Below are the code and all the weights of a small trained network. Each question names an input and a class and asks about switching units off, where a switched-off unit gives its printed mean instead of its output.

import numpy as np


def w(rows, s, z=0):
    codes = np.array(rows[::2]) - 128.0
    scale = np.full(codes.shape[1], s)
    scale[-1] = z or s
    return codes * scale


def f(y):
    return np.maximum(y, 0)


def log_softmax(a):
    a = a - a.max(-1, keepdims=True)
    return a - np.log(np.exp(a).sum(-1, keepdims=True))


def net(x, mask):
    res = np.array(x, float).reshape(1, 4) / 4 @ E
    y = f(res @ A[0][:, :-1].T + A[0][:, -1])
    res = res + np.where(mask, y, B[0][:, -1]) @ B[0][:, :-1]
    return log_softmax(res[-1] @ U[:, :-1].T + U[:, -1])


A, B = {}, {}
E = w([
[128,130,131,127],'x0',
[156,103,220,86],'x1',
[11,175,169,171],'x2',
[173,152,141,247],'x3',
],0.014)
A[0] = w([
[165,147,243,113,64],'neuron 1',
[96,135,118,172,251],'neuron 2',
[185,150,148,228,249],'neuron 3',
[233,85,163,73,179],'neuron 4',
[56,124,152,120,141],'neuron 5',
[182,93,101,123,75],'neuron 6',
[139,198,78,142,77],'neuron 7',
[201,145,91,124,75],'neuron 8',
[150,144,43,145,99],'neuron 9',
[143,154,165,191,187],'neuron 10',
[83,138,115,81,163],'neuron 11',
[158,4,242,116,103],'neuron 12',
[104,138,26,139,132],'neuron 13',
[64,184,227,167,187],'neuron 14',
[74,126,142,31,240],'neuron 15',
[103,184,168,185,95],'neuron 16',
[113,76,69,171,181],'neuron 17',
[56,147,180,154,143],'neuron 18',
[175,108,65,82,178],'neuron 19',
[185,119,146,114,214],'neuron 20',
],0.012,0.0024)
B[0] = w([
[103,255,116,78,203],'neuron 1',
[133,114,119,107,182],'neuron 2',
[158,118,51,53,249],'neuron 3',
[75,116,100,144,242],'neuron 4',
[121,79,79,182,183],'neuron 5',
[44,74,154,172,182],'neuron 6',
[77,143,140,78,168],'neuron 7',
[75,48,153,178,186],'neuron 8',
[63,150,144,116,186],'neuron 9',
[185,73,105,76,202],'neuron 10',
[156,95,97,112,179],'neuron 11',
[84,172,110,128,228],'neuron 12',
[116,199,157,77,190],'neuron 13',
[93,113,94,143,236],'neuron 14',
[190,114,64,130,230],'neuron 15',
[110,78,137,110,199],'neuron 16',
[113,167,106,112,175],'neuron 17',
[99,90,109,151,204],'neuron 18',
[115,125,99,149,205],'neuron 19',
[104,101,83,121,186],'neuron 20',
],0.0091,0.014)
U = w([
[82,38,112,159,42],'0',
[99,168,106,98,143],'1',
[127,75,102,103,254],'2',
[192,65,63,91,50],'3',
[139,102,116,153,222],'4',
[144,169,218,212,29],'5',
[174,105,222,152,52],'6',
[145,134,246,94,55],'7',
],0.013,0.0059)

Each question gives the input, the list of numbers given to net, and the class t.
The units are the neurons (one row each of A and B). Each row of codes is followed by its name. A weight is (code - 128) times the scale printed after its matrix; where a second scale follows, it is the last column's (A, B and U).
mask holds one flag per neuron, in row order. A switched-off neuron (its flag False) gives its mean, the last column of its row in B, instead of its output. The means were averaged over made-up inputs and are rounded, as every weight is.
A unit's drop is (log p(t) with every unit on - log p(t) with that unit switched off) / (log p(t) with every unit on - log p(t) with every unit switched off).
The circuit of an input: a set's keep is (log p(t) with only the set's units on - log p(t) with every unit switched off) / (log p(t) with every unit on - log p(t) with every unit switched off). Starting from the 12 units with the biggest drops (on a tie, the unit counted first), units are removed one at a time, each time the one whose removal leaves the highest keep (on an exact tie, the one counted first), for as long as the keep stays at least 0.8.
circuit, biggest first: the units of the circuit, biggest drop first
unit that matters most: the unit with the biggest drop
k most important neurons: the k neurons with the biggest drops, biggest first
drop of u: that unit's drop, to one decimal
input [3,-3,5,-6], class 3: unit that matters most -> neuron 15
input [-8,-8,-8,-1], class 0: circuit, biggest first -> (neuron 8; neuron 6)
input [-6,-8,-8,-1], class 0: 2 most important neurons -> (neuron 8; neuron 6)
input [-3,8,-5,-5], class 1: circuit, biggest first -> (neuron 1; neuron 12)
input [-1,3,1,6], class 3: circuit, biggest first -> (neuron 3; neuron 10)
input [-3,1,-1,0], class 4: 2 most important neurons -> (neuron 3; neuron 10)
input [1,-6,-1,6], class 1: 2 most important neurons -> (neuron 9; neuron 13)
input [-3,-7,-6,7], class 1: 3 most important neurons -> (neuron 9; neuron 13; neuron 17)
input [6,-2,5,7], class 3: circuit, biggest first -> (neuron 3; neuron 10)
input [-5,-2,1,7], class 3: 2 most important neurons -> (neuron 3; neuron 10)
input [0,4,-1,4], class 1: 3 most important neurons -> (neuron 1; neuron 15; neuron 12)
input [-8,-8,2,6], class 1: 2 most important neurons -> (neuron 13; neuron 9)
input [1,-2,2,-2], class 4: 3 most important neurons -> (neuron 3; neuron 10; neuron 1)
input [0,-1,-1,-8], class 3: circuit, biggest first -> (neuron 15)
input [6,-5,4,3], class 2: drop of neuron 10 -> 0.3
input [-4,-8,-5,-5], class 1: drop of neuron 8 -> 0.0
input [-2,4,3,-6], class 3: drop of neuron 4 -> 0.1
